Below is a small trained network, with its code and all its weights. Each question gives an input and a class and asks what happens when units are switched off, that is, made to give their printed mean instead of their output.

import numpy as np


def w(rows, s, z=0):
    codes = np.array(rows[::2]) - 128.0
    scale = np.full(codes.shape[1], s)
    scale[-1] = z or s
    return codes * scale


def f(y):
    return y / 2 * (1 + np.tanh(0.7978845608 * (y + 0.044715 * y**3)))


def log_softmax(a):
    a = a - a.max(-1, keepdims=True)
    return a - np.log(np.exp(a).sum(-1, keepdims=True))


def net(x, mask):
    res = np.array(x, float).reshape(1, 8) / 4 @ E
    y = f(res @ A[0][:, :-1].T + A[0][:, -1])
    res = res + np.where(mask, y, B[0][:, -1]) @ B[0][:, :-1]
    return log_softmax(res[-1] @ U[:, :-1].T + U[:, -1])


A, B = {}, {}
E = w([
[148,184,150,118,159,110,169,93,157,150],'x0',
[131,125,121,133,118,132,127,133,136,130],'x1',
[91,117,255,153,105,145,178,123,204,243],'x2',
[72,95,121,70,149,68,170,197,224,51],'x3',
[133,141,131,124,137,124,133,123,127,125],'x4',
[109,51,78,143,230,189,111,74,161,105],'x5',
[94,208,117,236,162,112,195,89,147,124],'x6',
[126,172,139,118,146,122,146,113,155,137],'x7',
],0.0087)
A[0] = w([
[127,78,148,143,142,34,187,149,152,44,28],'n1',
[115,157,119,209,189,89,245,112,121,136,195],'n2',
[207,128,123,23,151,103,51,119,157,206,211],'n3',
[172,181,16,109,149,60,73,85,83,50,105],'n4',
[135,209,134,166,125,202,44,80,63,157,36],'n5',
[21,176,77,247,160,104,157,141,82,118,54],'n6',
[147,90,134,112,254,162,106,81,136,118,25],'n7',
[200,224,158,91,93,28,130,144,62,90,105],'n8',
[120,90,85,115,223,249,120,43,187,90,26],'n9',
[186,133,125,161,151,145,104,146,86,184,2],'n10',
],0.0073,0.006)
B[0] = w([
[161,198,163,61,164,233,118,207,214,114,174],'n1',
[181,100,130,78,161,78,74,122,83,131,254],'n2',
[90,96,42,64,179,117,131,107,78,124,237],'n3',
[185,57,254,123,114,149,133,47,177,214,249],'n4',
[178,150,182,44,184,207,81,218,202,19,201],'n5',
[77,166,23,38,104,63,64,83,108,146,185],'n6',
[58,179,116,177,60,139,138,207,55,78,169],'n7',
[116,112,162,183,91,129,178,194,64,135,227],'n8',
[95,139,127,210,52,125,248,196,89,164,210],'n9',
[62,229,190,122,86,180,171,189,235,31,138],'n10',
],0.0094,0.0071)
U = w([
[123,164,122,192,27,109,186,214,54,110,68],'0',
[147,186,140,61,211,211,96,192,216,2,2],'1',
[122,115,61,50,162,89,75,90,57,105,168],'2',
[159,89,116,121,149,115,100,133,123,141,249],'3',
[140,64,191,143,120,145,121,58,186,210,127],'4',
[164,80,122,147,207,98,99,158,81,97,234],'5',
],0.0081,0.0058)

Each question gives the input, the list of numbers given to net, and the class t.
The units are the neurons (one row each of A and B). Each row of codes is followed by its name. A weight is (code - 128) times the scale printed after its matrix; where a second scale follows, it is the last column's (A, B and U).
mask holds one flag per neuron, in row order. A switched-off neuron (its flag False) gives its mean, the last column of its row in B, instead of its output. The means were averaged over made-up inputs and are rounded, as every weight is.
A unit's drop is (log p(t) with every unit on - log p(t) with that unit switched off) / (log p(t) with every unit on - log p(t) with every unit switched off).
The circuit of an input: a set's keep is (log p(t) with only the set's units on - log p(t) with every unit switched off) / (log p(t) with every unit on - log p(t) with every unit switched off). Starting from all 10 units, units are removed one at a time, each time the one whose removal leaves the highest keep (on an exact tie, the one counted first), for as long as the keep stays at least 0.8.
units of the circuit, in order: the units of the circuit, biggest drop first
most important unit: the unit with the biggest drop
k most important neurons: the k neurons with the biggest drops, biggest first
drop of u: that unit's drop, to one decimal
input [2,8,-3,8,5,-5,3,-5], class 1: most important unit -> n1
input [4,-6,1,-6,-3,2,0,-8], class 1: units of the circuit, in order -> [n5 n10]
input [-6,-8,-4,5,-1,2,6,1], class 2: 3 most important neurons -> [n6 n5 n2]
input [-2,-4,-8,7,1,1,-5,-5], class 4: 2 most important neurons -> [n4 n5]
input [3,-7,0,2,-2,6,-3,2], class 0: units of the circuit, in order -> [n9 n7]
input [-1,2,-4,-8,-3,6,-1,-2], class 1: 3 most important neurons -> [n5 n10 n8]
input [-2,1,4,-5,-5,-7,8,4], class 2: units of the circuit, in order -> [n6 n2]
input [1,8,1,7,6,3,8,-6], class 2: 3 most important neurons -> [n6 n2 n5]
input [0,-5,-7,-7,-8,-5,-7,8], class 3: 2 most important neurons -> [n4 n8]
input [-6,5,3,-3,-7,5,-7,-8], class 2: 2 most important neurons -> [n3 n4]
input [-6,-5,-6,-3,4,1,5,5], class 4: 2 most important neurons -> [n4 n3]
input [2,-3,4,-2,0,3,5,7], class 2: units of the circuit, in order -> [n2 n6]
input [6,-7,5,-5,3,-4,2,2], class 5: units of the circuit, in order -> [n4 n2 n5]
input [-3,6,-2,4,6,4,8,5], class 2: units of the circuit, in order -> [n6]
input [4,1,-7,7,-8,-7,-5,3], class 3: 4 most important neurons -> [n4 n9 n8 n5]
input [3,6,-3,5,3,-3,7,-5], class 2: 4 most important neurons -> [n6 n2 n5 n9]
input [-7,5,4,-3,-2,-2,-7,5], class 2: 2 most important neurons -> [n3 n4]
input [0,0,-1,-8,-6,-1,3,-4], class 1: drop of n5 -> 0.4
input [-6,1,5,8,2,8,-3,-2], class 0: drop of n9 -> 0.8
input [-4,-7,1,-7,5,-6,1,-7], class 1: drop of n9 -> 0.2
